Below is a small trained network, with its code and all its weights. Each question gives an input and a class and asks what happens when units are switched off, that is, made to give their printed mean instead of their output.

import numpy as np


def w(rows, s, z=0):
    codes = np.array(rows[::2]) - 128.0
    scale = np.full(codes.shape[1], s)
    scale[-1] = z or s
    return codes * scale


def f(y):
    return np.maximum(y, 0)


def log_softmax(a):
    a = a - a.max(-1, keepdims=True)
    return a - np.log(np.exp(a).sum(-1, keepdims=True))


def net(x, mask):
    res = np.array(x, float).reshape(1, 8) / 4 @ E
    y = f(res @ A[0][:, :-1].T + A[0][:, -1])
    res = res + np.where(mask, y, B[0][:, -1]) @ B[0][:, :-1]
    return log_softmax(res[-1] @ U[:, :-1].T + U[:, -1])


A, B = {}, {}
E = w([
[98,21,233],'x0',
[128,129,129],'x1',
[128,126,127],'x2',
[125,126,127],'x3',
[125,126,127],'x4',
[128,133,128],'x5',
[133,1,52],'x6',
[11,127,102],'x7',
],0.0071)
A[0] = w([
[190,109,177,162],'n1',
[77,163,181,136],'n2',
[156,52,54,42],'n3',
[154,72,181,94],'n4',
[117,105,198,63],'n5',
[215,124,143,41],'n6',
[142,150,93,40],'n7',
[141,99,161,119],'n8',
[146,183,171,95],'n9',
[155,178,54,2],'n10',
[159,152,110,229],'n11',
[178,146,140,95],'n12',
[128,107,117,250],'n13',
[99,109,192,38],'n14',
[252,121,159,32],'n15',
[134,155,161,83],'n16',
[24,143,112,30],'n17',
[117,160,165,27],'n18',
[124,129,126,77],'n19',
[124,94,195,45],'n20',
[146,189,174,78],'n21',
],0.014,0.0048)
B[0] = w([
[87,84,80,223],'n1',
[142,59,108,223],'n2',
[157,86,254,254],'n3',
[172,171,103,216],'n4',
[150,183,129,192],'n5',
[72,144,148,190],'n6',
[154,172,132,160],'n7',
[148,152,116,181],'n8',
[159,86,165,213],'n9',
[177,226,144,217],'n10',
[148,101,45,241],'n11',
[98,125,116,178],'n12',
[154,94,67,241],'n13',
[141,182,122,183],'n14',
[47,141,150,229],'n15',
[142,111,156,166],'n16',
[31,150,148,220],'n17',
[136,111,166,155],'n18',
[131,130,135,128],'n19',
[154,185,137,191],'n20',
[161,85,169,216],'n21',
],0.033,0.0055)
U = w([
[116,130,137,245],'0',
[143,108,224,98],'1',
[146,234,151,84],'2',
[1,159,161,74],'3',
],0.0065,0.012)

Each question gives the input, the list of numbers given to net, and the class t.
The units are the neurons (one row each of A and B). Each row of codes is followed by its name. A weight is (code - 128) times the scale printed after its matrix; where a second scale follows, it is the last column's (A, B and U).
mask holds one flag per neuron, in row order. A switched-off neuron (its flag False) gives its mean, the last column of its row in B, instead of its output. The means were averaged over made-up inputs and are rounded, as every weight is.
A unit's drop is (log p(t) with every unit on - log p(t) with that unit switched off) / (log p(t) with every unit on - log p(t) with every unit switched off).
The circuit of an input: a set's keep is (log p(t) with only the set's units on - log p(t) with every unit switched off) / (log p(t) with every unit on - log p(t) with every unit switched off). Starting from the 12 units with the biggest drops (on a tie, the unit counted first), units are removed one at a time, each time the one whose removal leaves the highest keep (on an exact tie, the one counted first), for as long as the keep stays at least 0.8.
units of the circuit, in order: the units of the circuit, biggest drop first
unit that matters most: the unit with the biggest drop
top k neurons: the k neurons with the biggest drops, biggest first
drop of u: that unit's drop, to one decimal
input [-4,-7,-6,0,-4,-6,-4,8], class 3: unit that matters most	n17
input [-8,6,-4,-4,2,-4,2,-7], class 2: top 4 neurons	(n10; n7; n17; n2)
input [-7,2,2,-8,2,-4,6,-1], class 2: top 2 neurons	(n10; n2)
input [-2,-4,1,-2,-1,2,3,-6], class 3: units of the circuit, in order	(n15; n6)
input [5,2,-5,-1,-1,-4,-1,7], class 3: top 2 neurons	(n17; n10)
input [1,-6,-4,7,0,-6,6,-2], class 1: top 2 neurons	(n3; n11)
input [8,0,-4,-7,5,-5,2,-8], class 2: top 3 neurons	(n4; n20; n5)
input [-5,-6,-7,-2,-6,6,7,-7], class 1: top 3 neurons	(n3; n17; n10)
input [-4,0,8,-1,2,-5,-6,-4], class 1: top 3 neurons	(n21; n9; n13)
input [7,-3,0,4,5,-2,6,-7], class 2: top 4 neurons	(n4; n20; n5; n8)
input [5,-7,-6,-1,-2,7,4,-4], class 2: top 3 neurons	(n4; n20; n2)
input [-3,-6,2,5,-3,-1,2,-8], class 3: top 2 neurons	(n15; n6)
input [7,4,2,-3,-1,-3,6,-2], class 2: top 2 neurons	(n4; n20)
input [6,7,4,6,1,-3,-4,-6], class 2: unit that matters most	n4
input [-1,1,3,0,-2,0,7,-1], class 1: drop of n3	1.3
input [-4,-8,8,-5,-5,1,-8,-3], class 1: drop of n21	0.4
input [-6,-8,-1,-4,-7,-5,1,-8], class 3: drop of n15	0.7
